In the rows, 128 means zero.
Each row of numbers belongs to one of the elements below and depends on some of the facts about them. Some rows are named. Which element is each other row?

Named rows:
steletrom: [ 99 130  75 160 109 180 152 175 147 120 141 110 115 110 108 127 134  86
 100 150 146  82 142 113 141 148 129 170 149 120 122 168  95 209 133 106
 116 156  67 173 164 110  98 112 147 136 152 131]
vutri: [106 132  99 176 122 194 151 166 143 114 102 113 111 121 102 116 122  82
  62 163 143  86 111 144 161 175 150 180 140 105  92 192  76 195 135 119
 126 168 116 159 137 159 121 105 171 146 120 119]
drigrukan: [118 134  73 142 127 183  99 138 150 123 142 131 126 119 112 164 137 108
 130 106 152  69 138 108 139 131 169 152 143  99 107 200  89 136 135 162
 141 133  53 140 126 129  94 121 154 158 115 141]
zubasker: [132 126  87 154 126 178 112 143 161 139 149 129 115 124 125 148 133  93
 123 125 159  70 133 108 158 137 161 147 141 119 101 207  94 143 135 143
 131 139  61 159 119 133 112 109 162 135 129 141]
tupi: [128 109 102 173 137 177  76 173 140 169 131  70 121 103 135 102 146  73
 117 126 153  76 124 124 157 135 123 146 160 123 110 202 103 147 161 122
  97 165  83 152 124 109 131  85 175 123 124 129]
doniru: [111 113  91 163 101 183 115 170 170 135 115 111 114 101 129 120 128  66
  98 145 173  84 121 122 166 153 159 186 137 121  92 192  86 159 115 142
 123 149  87 154 137 165 128 113 176 133 117 122]
lelun: [156  97  43 157 138 153 127 173 175 144 128 103 105 143 124 113 130  96
 136 137 153 100 150 117 188 159 150 180 130 125 115 192 111 161 154 159
 112 169  84 165 149 137 110 127 166  99 131 130]
dostakun: [144  99  59 156 127 155 115 168 174 152 134 102 107 127 128 117 123  89
 129 128 163  93 147 114 188 160 157 181 124 128 117 191 113 162 139 150
 117 149  75 166 154 134 121 126 159 110 133 124]
skisketre: [118 119  71 164 107 174 137 195 171 138 138 122 113 113 135 122 143  90
 128 157 172  91 146  96 133 116 123 170 160 136 118 168  92 173 120 125
 113 167  66 179 148 120  95 109 166 132 158 141]
fusa: [120 121  76 166 117 164 127 197 183 143 134 124 112 119 142 116 139 101
 125 153 166  96 154  97 130 125 128 174 153 143 126 161  96 174 123 130
 119 162  71 186 149 121  99 109 156 132 161 138]
pizok: [115 114  81 176 111 177 139 194 162 147 140 138 111 118 136 113 132  93
 119 159 190  88 135  91 130 115 123 168 166 138 125 168  96 171 120 105
 113 171  60 184 134 107  96 118 174 131 160 152]
timil: [119 120  74 165 110 174 134 189 168 138 135 117 112 115 134 124 146  87
 122 152 170  89 143 103 137 120 127 168 158 131 112 175  92 166 124 129
 116 164  68 173 143 126  97 108 167 131 151 143]
raflen: [124 110  92 164 126 176  79 171 149 157 129  63 129 100 137 106 159  68
 121 124 142  79 133 128 153 133 116 152 161 123 105 196 103 151 162 134
  98 167  81 144 133 118 125  86 171 120 126 130]
klikel: [124 120  93 171 147 178  73 166 133 169 127  59 122 103 137  87 146  71
 114 135 152  72 128 122 159 131 115 156 152 123 106 219  94 135 151 121
  96 169  73 172 135 113 128  75 161 132 116 136]
sufen: [121 101 109 179 134 177  78 163 140 162 128  81 126 110 142  96 149  73
 112 120 157  72 120 128 153 139 118 149 164 128 112 199 112 146 167 117
 101 170  80 149 114 108 133  95 180 113 124 140]
bedi: [116 119  91 167 102 188 121 177 173 124 100 115 115 110 131 115 136  69
  92 157 168  92 117 130 158 149 153 189 144 118  78 195  77 154 119 150
 125 165 102 151 130 182 125 106 186 138 115 125]
librus: [122 100 108 163 114 179  76 184 148 160 129  66 127  90 117 135 152  69
 127 108 147  83 129 130 150 145 138 145 166 109 122 170 109 173 165 134
  95 145  90 115 138 107 127 108 187 128 131 111]

How the elements are related:
papufer: hangs directly under; vipes: uses
bedi papufer bidru; begos papufer medro; bibru papufer paflu
bidru papufer pluplor; biduk papufer gukim; bopo papufer bidru
boran papufer dostakun; braske papufer flebruk; brepe papufer skomak
brizo papufer buklak; brotraskis papufer skevafa; buklak papufer nitresak
buto papufer tuli; desik papufer konik; devi papufer ruto
doniru papufer pluplor; dramu papufer konik; dribrek papufer medro
drigrukan papufer skevafa; fakaskin papufer tuli; famun papufer gukim
flamun papufer bidru; fliple papufer nitresak; floflu papufer pluplor
flugek papufer vubi; fusa papufer flebruk; gobrel papufer boran
godrol papufer stude; grestos papufer fusa; grigre papufer pudrur
gukim papufer ruto; kefas papufer konik; klikel papufer tuli
klubriza papufer tuli; kluklo papufer pluplor; konir papufer konik
kurem papufer stude; lalu papufer skomak; lelun papufer dostakun
lesus papufer boran; librus papufer skomak; maplepal papufer pluplor
medro papufer ruto; mego papufer skomak; mibrines papufer dostakun
mozozi papufer skevafa; mular papufer konik; nobom papufer pudrur
paflu papufer flebruk; paklim papufer tuli; pegrik papufer nitresak
piba papufer kefas; piva papufer lelun; pizok papufer fusa
plagipem papufer kluklo; plidras papufer fliple; plito papufer pluplor
pudrur papufer pluplor; puplak papufer dostakun; raflen papufer buklak
regotrek papufer lelun; reres papufer gukim; risto papufer fusa
robrobram papufer kefas; sesti papufer kluklo; skevafa papufer ruto
skibe papufer nitresak; skisketre papufer braske; skofi papufer kluklo
skomak papufer nitresak; staklam papufer lelun; steletrom papufer flebruk
sufen papufer buklak; timil papufer flebruk; todros papufer ruto
torekle papufer bidru; trafar papufer skomak; trivos papufer boran
truplal papufer stude; tuli papufer nitresak; tupi papufer buklak
vedis papufer skevafa; vofom papufer lelun; vubi papufer pluplor
vutri papufer vubi; zedako papufer nitresak; zekluvok papufer vubi
zepum papufer pudrur; zeri papufer ruto; zolin papufer boran
zubasker papufer ruto; zugrik papufer boran; zuriza papufer kefas
zurobral papufer buklak; zutrir papufer paflu; bidru vipes dramu
bidru vipes vedis; biduk vipes plito; biduk vipes todros
bopo vipes sesti; boran vipes doniru; brizo vipes doniru
desik vipes plito; devi vipes zolin; devi vipes dramu
devi vipes flugek; devi vipes kurem; flamun vipes drigrukan
flebruk vipes drigrukan; fliple vipes piba; fliple vipes sesti
fliple vipes trivos; flugek vipes zutrir; flugek vipes boran
gobrel vipes klubriza; grigre vipes torekle; grigre vipes kurem
gukim vipes tuli; gukim vipes klubriza; klikel vipes zolin
kurem vipes doniru; kurem vipes zolin; kurem vipes plito
lalu vipes devi; lesus vipes boran; maplepal vipes librus
maplepal vipes drigrukan; medro vipes maplepal; mego vipes zutrir
mego vipes bopo; mular vipes zolin; mular vipes todros
paflu vipes devi; paflu vipes librus; paflu vipes lesus
paklim vipes paflu; pegrik vipes zolin; piba vipes pegrik
piba vipes kurem; piba vipes bopo; pizok vipes klubriza
pizok vipes boran; pizok vipes risto; pluplor vipes torekle
pluplor vipes kefas; pluplor vipes drigrukan; regotrek vipes tuli
regotrek vipes klubriza; reres vipes buto; sesti vipes dostakun
sesti vipes zutrir; sesti vipes skibe; skevafa vipes pegrik
skibe vipes dostakun; skibe vipes kurem; skofi vipes sesti
skomak vipes brepe; staklam vipes tuli; staklam vipes brotraskis
staklam vipes piba; stude vipes zuriza; stude vipes staklam
sufen vipes klubriza; truplal vipes kurem; tuli vipes dramu
tuli vipes zurobral; tupi vipes doniru; tupi vipes zubasker
vedis vipes dramu; vofom vipes paklim; vofom vipes steletrom
vutri vipes steletrom; zepum vipes dribrek; zepum vipes konik
zubasker vipes boran; zubasker vipes trivos; zubasker vipes staklam
zurobral vipes brotraskis; zurobral vipes skibe; zurobral vipes sesti
zutrir vipes dostakun; zutrir vipes zolin

Which element is each row?
No name comes twice in this set of rows, the named rows included.
[112 114  87 181 117 192 109 190 153 129  82 116 115 116 115 116 131  90
  88 144 177  98 109 130 140 145 163 191 146  99  96 194  71 145 116 154
 127 168 106 144 131 168 113 124 188 158  96 128] : flamun
[120 115  93 177 115 188 115 184 162 138  95 114 111 113 123 114 127  81
  90 155 174  91 113 125 154 147 162 184 143 112  92 200  76 149 116 145
 125 163 105 158 128 172 125 111 186 147 110 122] : grigre
[117 118  78 165 106 175 133 196 167 149 143 124 110 108 131 120 130  86
 125 158 184  88 141  90 139 118 129 170 159 136 125 171  92 172 111 113
 110 159  60 182 146 114 101 112 166 138 161 139] : zutrir
[122 113 100 178 112 190 118 180 165 140 103 116 108 113 127 114 122  76
  88 160 177  89 109 125 163 151 159 182 141 121  86 204  78 151 114 141
 126 161 104 164 124 172 131 105 187 140 116 125] : skofi
[135 127  84 153 131 164 108 150 176 137 138 125 118 130 135 140 139 109
 123 123 142  82 146 113 150 144 158 154 137 128 108 195  98 149 143 157
 137 144  75 168 127 142 111 104 151 133 136 136] : ruto
[102 109  95 163 125 173  70 151 143 152 133  68 133  97 144  83 151  60
 113 117 156  65 134 127 158 138 109 172 147 131 106 205 111 141 153 119
  99 165  58 160 135 110 131  93 158 111 114 140] : klubriza
[149 105  37 164 145 171 160 165 136 135 130 103 102 150  93 120 119  89
 117 145 149  91 133 125 198 169 146 172 136 102 114 203 111 185 164 133
 105 176  89 158 151 119 105 131 170 106 124 130] : vofom
[137 127  99 162 144 167 105 140 172 142 142 145 119 141 138 137 128 118
 119 117 151  74 133 112 152 147 162 146 137 131 113 202  99 141 148 144
 143 140  73 170 107 133 117 111 154 133 135 146] : gukim
[131 134  89 149 127 181 113 128 157 133 156 140 119 127 122 158 131  97
 126 120 155  63 131 108 155 137 164 140 141 115  98 211  91 138 140 143
 138 134  57 157 107 131 109 110 159 141 130 147] : vedis
[100 114  81 162  95 177 134 186 171 135 146 132 118 106 136 118 135  79
 126 147 188  82 143  91 136 120 123 179 158 141 123 160 102 175 114 109
 112 160  49 174 143 109  99 124 167 126 161 147] : risto

Now the same elements, written a new way:
Some rows with their names:
lesus: [168 141 108 118 128 120 141 115 110 172 161 113 108 151 186 113 125 151
 175 156 127 107 182 107  88  65 125 179 165]
kurem: [140 130 141 114 140 167 130 112  94 153 116 126 145  94 127 108 119  99
 139 105 132 139 162  91 124 125  91 132 119]
bidru: [133 149 171 157 107 153 106 181 190 130 111 170 132 184 125 142 120  42
 156 177 174 125 109 117 124 109 141 121  98]
pizok: [126 106 120  97 185 143  53 121 126 213 143 149 180 111 157 128 125 115
 138 119 196 112  95 171 104 144 159 141 212]
gobrel: [135 161 156 111 113 132  93 131 165 175 152 100 170 175 186 136 164 165
 156 146 118 101 125 145  83  53 125 162 176]
truplal: [109 130 128  95 141 166 137 119 122 158 123 126 146 104 146 122 110  90
 136 119 133 140 150  98 128 132 108 128 133]
mular: [ 79 143 145  78  81 176 135 113 117 155 145 127 113  81 179 161 140  71
 116 106 146 155 139  75 121 121 113 121 110]
klikel: [ 94  57  93 141 180 194 150  74 161 110  84 114 105 102 153 153  92 107
 156  73 110 131 109 103 112 102 105  91 125]
lelun: [127 134 112 114  79 114 133 109 144 107 174  89 142 159 119 168 153 165
 136 172 110  74 147 107 144  72 107 178 150]
plagipem: [152 162 137 131 122 134 124 187 137 104 126 137 103 167 111 129 127 102
 124 122 134 136 101 116 150 144 162 145 106]
risto: [169 110 131 136 153 140  43 104  88 198 121 145 158 116 115 106 136 152
 136  94 177 107 108 167 122 144 151 148 182]
robrobram: [126 152 139  92  48 118 130 106  93 107 150 120  99  71 171 166 178 130
  89 110 129 184 101 119 120 128 154 132  98]
mozozi: [ 83 185 119 146 132  96 166 127 123 138 126 166 140 138 133 120 139 181
  88 112  93 149 114 143 158 141 100 103 147]
bibru: [117 102  96 146 131 118  85 136 105 158 158 112 147 120 103 132 138 148
 127  95 153 115  92 129 160 158 149 151 175]
grestos: [113  93  91 147 135 120  81 126  93 163 164 109 144 119 105 128 136 153
 132  86 161 112  85 129 158 165 151 149 178]
bedi: [153 167 137 131 130 135 129 190 134  99 127 138 110 176 109 123 131 101
 127 124 136 137 106 114 146 141 167 149 104]
steletrom: [150  88  68 188 105  87 110 109  58 161 150 146  62 134 124 106 125 150
 167 105 161 116 125 126 144 162 169 156 172]

Rows to name:
No name comes twice in this set of rows, the named rows included.
[126 128 132 105 134 117 126 114 148 117 129 136 185 104 143 162 105 105
 134 173 147 143 120 154 124 122 121 129 143] : stude
[185 158 162 122 129 193 114 158  93 136  86 138 111 145  87 102 120  89
 133  89 135 116 160  70 152 140 123 147  74] : plito
[ 49 185 138  99 153 172 164 112 136 184 122 174 149 115 142 140 119 122
  93 114 108 140 138 104 160 133  61  99 151] : biduk
[105 150 140  68  90 187 125 110 106 153 142 121 117  74 166 156 148  91
 104 100 137 147 140  87 118 121 116 125 111] : desik
[103  61 164 109 155  97 160 136 154 112 122  93 136  79 152 125  79 109
 169 126 109 132 166 147 105 154 134  81 137] : mego
[197 146 129 107 125 131 121  82  93 149 138 104 149 143 142 130 123 158
 162 162 128  78 192 119  99  61 103 195 156] : boran
[ 96  60 162 122 138 130 131 132 154 149 131 124  88 116 163 118 120 110
 163 125 119  99 177 149  86 144 141  85 140] : lalu
[167 155 153 128 149 157 129 167 130 142 106 162 122 153 142 109  85  51
 167 142 162 150 142 105 113 131 142 142 104] : flugek
[175 124 137 160  79 110 140  97  99 105 126  96 176 118  96 130 114 143
 186 163  99 110 176  90 135  84  80 163 113] : dostakun
[ 89 163 134 153 139 134 165 106 129 190 124 199 133 119 158 103 114 120
 130 139 125 150 152 114 121 118  80  92 146] : devi
[138  73 145 132 150 125 138 111 138 108  95 102 145  91 139 119  96 119
 165 110 101 137 147 137 105 135 117  93 114] : skibe
[136 146 110 152 125 112 158 182 130 125 143 169  52 180 158 129 104  83
 147 158 161 140 119 113 138 135 185 148 126] : vutri

The same elements again, as new rows of numbers:
Some elements and their rows:
skomak: [167 141 155 112 144 138 147 142  98  91  99 120 106  89  93  98 104 124
 128 164 159 120 141 125 127 130 105 109 166 148 151 140 133 112 137 108
 176  73 120 125 160  98 104 132 152 192 108 122 126  99  91]
paflu: [157  95 114 110  83 144  92 144 129  95 116 145 113 136 155  92 122 110
 172 172 163 139  94  64 108 150  82 120 156 149 149 200 158 108  34 136
 121 151 118 119 132 108 143 153 120 154 118 101 143 151 122]
brizo: [136 122 159 116 113 124 134  97 107  83 118 139 124  95  84 120 100 126
 119 137 158 155 149 105 140 130 116  91 149 131 190  98 152 153 159 152
 161 105  96 130 146 147 121 111 121 139 124 121  79 104 120]
zepum: [124 119 123 120 117  96 130 142 130 113 131 143 147 108 123 145 131 123
 133 114 132 144 129  90 123 132 127 126 114 122 117 126 120 156 135 150
 117 115 125 115 125 142 106 118 118 160 124 122 129 140 130]
maplepal: [138 121 114  98 128  95 102 165 123 115 144 144 161 112 168 193  82 131
 105 123 150 132 106  61 104 138 109 133 103 157 132 145 126 176 103 153
 100  86 106  85 104 120  93 122 114 196 129 121 151 112 141]
vofom: [151 107 117 124 143 129 113 108 118 106 128 138 138  86 140 143 114 134
 141 106 121 133 113 116 106 160 113 128 113 142 130 100 161 135 132 139
 105 125 127 126 126 130 142 111 144 132 138 112 141 134 129]
piba: [133 136 139 118 153  68 134 101 170  86  98 108 112 101 106 144 130 168
 178 134 129 111 137 131 144 135 155 137 135 110 173 112 129 111 131 175
 100 108 106 107 123 124 112 109 118 163 172  76 129 130 156]
biduk: [120 136 133 123 109 113 121 104 127 145 127 133 134 109 111 122 145 116
 149 150 149 103 135 133 115 142 125 122 120 118 152 119 144 176 148 151
  93 122 116 103 106 147 125 120 148 151 136 112 129 112 139]
mego: [134 110 140 120 132 123 122 148 119  88 100 135 152  83  82 129 113 137
 141 120 142 114 135 117 114 149 115 117 143 112 151 109 129 125 136 129
 162  76 120 124 124 130 126 137 141 152 133 121 131 121 115]
floflu: [120 116 126 125 118 103 135 148 118 129 119 142 135 123 129 143 137 120
 130  99 125 152 142  94 123 120 141 140  99 114 112 127 107 174 124 163
 123 118 132 120 124 134  92 105 130 150 108 141 119 145 120]
zolin: [139  85 132 140 154 131 100  89 106 125 103  89 119  81 139 128 142 117
 154  93 106 110 120 124  79 127 128 126  68 102 113 133 155 149 143 150
 143 119 150 140 123 105 154 101 155 118 126 134 126 136 141]
doniru: [108 114 139 131  89 102 136 126 113 128 130 138 118 126 109 142 125 114
 115 114 130 168 166  88 142 110 143 122 103 119 136 109 132 160 128 157
 118 146 123 127 122 157  91  78 112 152 120 145 101 136 123]
nitresak: [168 146 164 120 147 145 147 151  89 113  83 118  96 105  95  94 106 119
 126 156 159 124 157 136 127 122 117 124 151 141 145 139 125 116 127 112
 185  78 128 132 159  85  91 120 168 187  93 140 124 103  75]
konir: [147 109 131 120 146 104 117 123 145 116  91 128 109 141 116 146 135 143
 153 121 130 139 137 134 137 139 135 160 115  92 157 116 132 148 110 179
 108 102 122 111 136 105 107  93 154 125 148 123 121 151 116]
robrobram: [148 110 130 118 152  99 120 120 151 109  88 123 102 144 114 150 135 148
 155 123 129 138 132 135 139 141 135 163 116  86 159 118 131 144 109 183
 105  99 120 107 140 104 105  90 155 127 154 117 121 157 119]
zeri: [125 128 133 124 109 127 120 124 119 161 111 144 133 132 118 117 151 108
 143 136 145 114 133 148 115 148 129 142 113 106 146 116 138 193 136 162
  94 117 123 106 108 139 119 112 172 130 120 131 132 123 116]
dramu: [183 104 153 118 140 113 122 127 144 140  96 132 122 127 116 143 164 145
 183 129 123 167 120 139 138 147 126 149 116 111 156 126 115 126 141 204
  86 111 126 108 166 106  97 115 157 110 138 115 131 182 125]

Rows to name:
No name comes twice in this set of rows, the named rows included.
[138  90 132 120 149  90 100 106 153  96 101  94 114 110  99 145 149 132
 159 134 124 109 113 117 110 124 117 130 101  80 152 153 136 127 134 170
 127  89 129 105 139 103 128 109 136 138 169 108 119 146 152] : mular
[132 117 122 127 101 139 114 132 132 109  94 149  89 154 158  65 139 114
 197 149 158 140 134  89 118 139 127 144 155 131 140 181 149 132  17 153
 140 177 122 141 114  99 139 141 129 142  94 114 118 152 100] : fusa
[147 136 113 132 158 118 137  97 129 103 136 156 140  80 130 128 120 143
 154 107 120 139 119 122 122 170 127 125 138 152 117  78 156 130 150 139
  91 140 126 127 136 144 143 124 137 143 138  95 144 136 126] : staklam
[125 134 134 123 110 124 127 128 119 158 110 150 137 127 117 115 151 115
 149 132 145 114 137 154 119 156 134 145 121 111 144 103 133 191 134 159
  92 119 121 109 106 145 117 116 171 129 118 126 134 126 114] : brotraskis
[144 128 106 109 113 131  95 139 134  94 117 146 107 139 184 103  98 122
 175 170 176 120 107  60 109 149 106 135 161 168 155 195 163 132   5 137
 123 153 103 113 102  92 137 154 113 178 114  91 144 123 121] : flebruk
[146  74 103 124 107 147 102 104 111  89 140 144 138  90 104 147 101 111
 104 113 120 158 109  97 113 164  78 111 116 126 137  86 194 121 138 112
 101 133 132 133 143 159 160  93 137 113 158 130 139 146 122] : lesus
[126 155 108 117 199 110 148  91 131  72 138 169 143 108  83 107 117 121
 122 130 161 129 122 109 118 150 103 112 160 110 130 114 136 190 167 142
 172  83 117 112 170 110 140 152 140 154 118 107  84 116 103] : sufen
[156 147 143 112 122 123 161 160 115  79  90 130 108  84  94  89 103 139
 138 148 150 109 133 132 134 140 117 124 181 146 143 122 128  90 121  92
 155  81 118 133 140 123 108 133 144 201 114 108 152 103  94] : fliple
[114 132 136 129 121  94 137 131 120 135 122 133 128 118 132 141 137 125
 137 103 128 148 156  94 130 115 155 133  99 120 118 127 111 176 129 167
 123 133 125 121 118 134  87  97 122 160 111 134 111 134 127] : plito
[121 110 117 118  71 129 118 119 126 126 138 161 145 123  76 122 132  99
 118 159 154 133 126 125 131 161  91 116 140 110 165  95 164 159 145 127
  78 128 115 104 120 183 134 109 146 132 150 120 133 127 122] : zubasker
[172 139 169  89 136 142 167 121  85  72  73 129  91 105 120  74 100 126
 118 129 170 143 119 130 127 114 112 119 168 134 168 143 115 181 148 139
 203  56 104 138 178  96 113 121 165 155  63 124  89  95  85] : buklak
[143 147 118 100  79 124 130 129 122 147 122 131 111 126 136  94 135  97
 127 185 162  86  94 147 111 147  95 135 139 137 143 151 145 175 124 109
  58 106 116  90 109 145 124 116 168 190 120 102 170  95 124] : medro

The same elements again, as new rows of numbers:
Some elements and their rows:
zuriza: [ 91 148 140 151 154  80  93  46 154 133 133 124 121 172 127 129  84 111
 150 162 124 123  96 136 139 131 100]
flugek: [ 66 137 138  76  39 149 143 119 144 134 130 114  45  78 136 101 123 131
  61 162 115 143 132  79 149 146 170]
bidru: [ 62 114 222 118  87 127 138 185 124 165 200 148 125 119  41 138 147 176
 117  93 100 111  97 130 181 141 146]
bedi: [ 85 125 165  83 126 110 137 138 152 146 159  98 127 114 137 110 145 101
 133  99 109 126 131 126 132 121 150]
torekle: [ 96 128 152  84 131 114 134 144 162 150 173  92 133 115 137 113 143 100
 143  97 101 120 132 128 129 127 142]
gukim: [206  66 136 103 138  73 153 131 187  75  63 170 136 124  96 161 130 237
 157 122 126 130  95 111 137  99 160]
biduk: [138 120 136 131 173 144 169 148 160  92 106 115 157 133 161 101  92 170
 156 138 132 114 125 142 121 127 127]
plito: [ 89 137 145  94 125 117 138 146 158 148 170  99 141 129 156 108 140 104
 164  92 103 129 136 131 144 114 135]
ruto: [134 117 141 100 182 129 152 165 145  84  89 158 136 147 133 138 103 157
 139 120 160 107  97 128 132 150 132]
medro: [166 105 128 100 184 150 160 166 155  95 100 143 124 113 104 149  97 170
 130 134 152 107  89 110 122 174 119]
todros: [124 113 148 118 181 121 154 147 143  97  87 122 146 135 157 101  98 143
 139 134 141 122 119 148 117 122 136]
buto: [142 105 112 142 127 108 107 143  86 152  90 101 129 161 131  97 143  93
 118 113 133 123 151 145 140 120  98]
skibe: [184 134 102 164  85 177 117 116 149 121 174 101 165 163 144 114 151 146
 114 119 159  96 211 127 137 121  72]
sesti: [112 137 171  61  64 173 109  73 203  96 190 124 112 128 141 124 174 123
  16 131 174  69 208 104  93 135 155]
fusa: [102 139 129 163 150 164 132 113 116 136 104 185  90 136 118 162 174 102
 190  89 160 134 111 130  91 138 163]
tupi: [138 120  66 170  64 130 127 163  93 138  93  99 113 184 155  84 124 121
 140 141  84 127 159  84 155 167  94]
brotraskis: [143 109 167 120 184 130 142 147 149  87  88 126 146 148 151  98  98 159
 122 134 134 103 124 136 108 131 151]

Rows to name:
No name comes twice in this set of rows, the named rows included.
[145 106 104 167  89 129 134  73 141 138  69 156  58  97 133 134 163 149
 170 127 103 171 122  91  86 113 207] : pizok
[126 133 176  68  84 162 101  87 197 111 197 112 122 141 133 123 172 118
  44 111 141  71 196  94 102 147 155] : bopo
[179  97 128 155  69 146  98 103 116 118 135 118 148 203  94 107 177 129
  48 129 140  61 208 115  93 149  95] : zurobral
[173  79 166 194  69 111  96 164  66 157 125 156 143 177  18 140 164 205
  96 109 125 109 132 139 178 122  98] : tuli
[141 164 110 182 112 128 118  37 204 118 207 118 161 169 128 135  94 164
 168 165 135 100 144 123 139 131  63] : piba
[132 116 130 129 115 152 136 142 134  84  73 135  83 131 164  93  77 178
 100 170 101 125 115  66 137 168 179] : zubasker
[ 93 156 125 131 160  80  90  58 162 127 134 155 114 175 102 167  87 108
 160 147 151 115  67 131 153 158  74] : kefas
[110 125 119 167 130 195 155 130 104 160 116 176  58  91  63 171 149 127
 156 127 147 140  85 112  93 173 154] : paflu
[182  95 121 110 229 153 166 153 155 120 110  81 125  89 107 121  83 130
 126 153 120 102  98 113  82 174 120] : drigrukan
[ 78 130 196 191 136 102 107  90 109 146 153 141 132 161  65 122  94 156
 130 162 104 117  90 155 143 126 114] : dramu
[152 111 104 152 110 129 117 142  78 160  99  95 107 136  96 104 135 111
  97 137 131 131 142 125 137 137  93] : paklim
[201  74  88 128  94  50 104 106 120 145  61 101 128 140 113 121 170 136
 138 112 115 154 148 132 137  74 124] : klubriza
[160 113 112  81 170 152 148 144 161 188 193  43  92  35  57 146 130  90
 119 132  86 116 101  92  95 183 116] : maplepal
[144 115 124  75 159 143 147 138 169 178 196  49 101  52  81 137 133  93
 127 123  86 116 110  99 104 169 124] : flamun

